Below is a small trained network, with its code and all its weights. Each question gives an input and a target symbol and asks what happens when units are switched off, that is, made to give their printed mean instead of their output.

import numpy as np


def w(rows, s, z=0):
    codes = np.array(rows[::2]) - 128.0
    scale = np.full(codes.shape[1], s)
    scale[-1] = z or s
    return codes * scale


def f(y):
    return y / 2 * (1 + np.tanh(0.7978845608 * (y + 0.044715 * y**3)))


def softmax(a):
    e = np.exp(a - a.max(-1, keepdims=True))
    return e / e.sum(-1, keepdims=True)


def log_softmax(a):
    a = a - a.max(-1, keepdims=True)
    return a - np.log(np.exp(a).sum(-1, keepdims=True))


def net(x, mask):
    ids = ['ημπσφψ'.index(c) for c in x.split()]
    T = len(ids)
    res = E[ids] + P[:T]
    q, k, v = (res @ M[0].T for M in (Q, K, V))
    z = softmax(np.where(np.tri(T) > 0, q @ k.T / 2**0.5, -1e9)) @ v
    res = res + np.where(mask[0], z, O[0][:, -1]) @ O[0][:, :-1]
    y = f(res @ A[0][:, :-1].T + A[0][:, -1])
    res = res + np.where(mask[1:13], y, B[0][:, -1]) @ B[0][:, :-1]
    return log_softmax(res[-1] @ U[:, :-1].T + U[:, -1])


Q, K, V, O, A, B = {}, {}, {}, {}, {}, {}
E = w([
[71,70,79,103,119,158],'η',
[151,82,179,155,130,174],'μ',
[161,65,104,255,151,92],'π',
[102,47,77,151,88,180],'σ',
[7,122,122,150,229,107],'φ',
[107,9,203,87,79,134],'ψ',
],0.018)
P = w([
[206,212,68,102,2,37],'0',
[251,152,145,41,173,138],'1',
[194,144,133,89,141,151],'2',
[152,113,143,120,122,154],'3',
[114,103,139,134,124,152],'4',
[101,96,144,119,123,152],'5',
[79,83,151,125,129,143],'6',
[76,84,164,122,128,134],'7',
[55,78,153,124,135,143],'8',
[63,73,152,122,138,160],'9',
[48,68,141,120,136,158],'10',
],0.0092)
Q[0] = w([
[36,60,194,185,151,169],'H1',
[152,4,133,141,158,202],'H1',
],0.011)
K[0] = w([
[155,117,77,122,19,1],'H1',
[86,134,153,105,129,1],'H1',
],0.0096)
V[0] = w([
[158,48,200,148,133,146],'H1',
[120,97,103,6,123,186],'H1',
],0.013)
O[0] = w([
[126,142,143,175,169,247,125],'H1',
[73,239,115,104,61,120,8],'H1',
],0.013,0.0017)
A[0] = w([
[135,44,132,60,161,71,115],'N1',
[77,176,170,118,74,119,126],'N2',
[106,244,140,111,37,72,1],'N3',
[87,129,68,138,157,159,94],'N4',
[195,133,163,85,51,155,133],'N5',
[137,75,59,253,94,113,139],'N6',
[132,107,108,91,127,25,45],'N7',
[165,102,122,166,160,152,141],'N8',
[181,60,165,60,130,178,14],'N9',
[159,208,125,80,206,93,165],'N10',
[236,142,59,84,73,143,70],'N11',
[128,139,133,77,96,146,148],'N12',
],0.011,0.0053)
B[0] = w([
[107,187,94,171,155,164,253],'N1',
[147,168,113,96,145,101,174],'N2',
[174,170,175,147,159,166,168],'N3',
[176,93,160,151,120,128,167],'N4',
[81,54,163,255,67,129,155],'N5',
[101,144,102,38,160,151,198],'N6',
[168,108,118,181,149,161,201],'N7',
[135,110,162,32,106,120,194],'N8',
[93,193,132,162,108,99,192],'N9',
[107,55,153,235,5,62,138],'N10',
[125,51,129,151,79,2,134],'N11',
[68,224,114,158,110,95,146],'N12',
],0.0094,0.015)
U = w([
[144,224,105,135,118,122,37],'η',
[168,2,209,159,83,166,226],'μ',
[134,179,118,118,182,180,253],'π',
[23,68,95,92,43,68,173],'σ',
[159,96,72,226,164,134,37],'φ',
[17,179,131,198,118,231,21],'ψ',
],0.0058,0.0023)

Each question gives the input, a string of symbols that net reads in full, and the target symbol t.
The units are the heads (2 rows each of Q, K, V and O) and the neurons (one row each of A and B). Each row of codes is followed by its name. A weight is (code - 128) times the scale printed after its matrix; where a second scale follows, it is the last column's (O, A, B and U).
mask holds one flag per unit, heads first, then neurons. A switched-off unit (its flag False) gives its mean, the last column of its rows in O or B, instead of its output. The means were averaged over made-up inputs and are rounded, as every weight is.
A unit's drop is (log p(t) with every unit on - log p(t) with that unit switched off) / (log p(t) with every unit on - log p(t) with every unit switched off).
The circuit of an input: a set's keep is (log p(t) with only the set's units on - log p(t) with every unit switched off) / (log p(t) with every unit on - log p(t) with every unit switched off). Starting from the 12 units with the biggest drops (on a tie, the unit counted first), units are removed one at a time, each time the one whose removal leaves the highest keep (on an exact tie, the one counted first), for as long as the keep stays at least 0.8.
units of the circuit, in order: the units of the circuit, biggest drop first
top k neurons: the k neurons with the biggest drops, biggest first
drop of u: that unit's drop, to one decimal
input φ η π μ μ ψ ψ ψ φ φ μ, target φ: units of the circuit, in order : [H1 N1 N7]
input η φ η μ π σ ψ φ μ μ ψ, target ψ: top 2 neurons : [N5 N3]
input σ φ ψ, target σ: units of the circuit, in order : [H1 N7]
input π σ μ ψ μ φ φ φ π μ, target π: top 3 neurons : [N1 N8 N6]
input η φ μ π η, target η: top 2 neurons : [N3 N2]
input π η ψ η μ φ η, target π: top neuron : [N1]
input σ μ φ σ ψ, target σ: top 2 neurons : [N3 N7]
input φ σ ψ, target φ: top 2 neurons : [N1 N7]
input μ φ μ μ η, target μ: units of the circuit, in order : [N1 H1]
input μ μ σ η σ ψ ψ φ, target μ: units of the circuit, in order : [N1 H1 N4 N9]
input π μ μ σ μ ψ μ ψ μ φ σ, target π: units of the circuit, in order : [H1 N6 N1 N8]
input μ φ π ψ φ φ π π σ, target μ: units of the circuit, in order : [H1 N1]
input π η ψ μ ψ η φ, target π: top 2 neurons : [N1 N8]
input μ ψ φ μ φ ψ φ π π η π, target μ: top neuron : [N1]
input μ μ μ, target μ: top 2 neurons : [N1 N8]
input μ η φ μ φ π ψ μ η φ π, target μ: top 3 neurons : [N1 N8 N9]
input μ φ μ μ ψ μ φ φ σ, target μ: top 2 neurons : [N1 N4]
input π φ σ μ π, target π: top 2 neurons : [N6 N1]
input η φ φ φ, target η: top 3 neurons : [N3 N2 N5]
input φ η η σ π σ π μ φ φ μ, target φ: drop of N8 : 0.1
input μ φ σ ψ ψ π σ π μ φ φ, target μ: drop of N9 : 0.1
input π φ ψ μ, target π: drop of N8 : 0.5
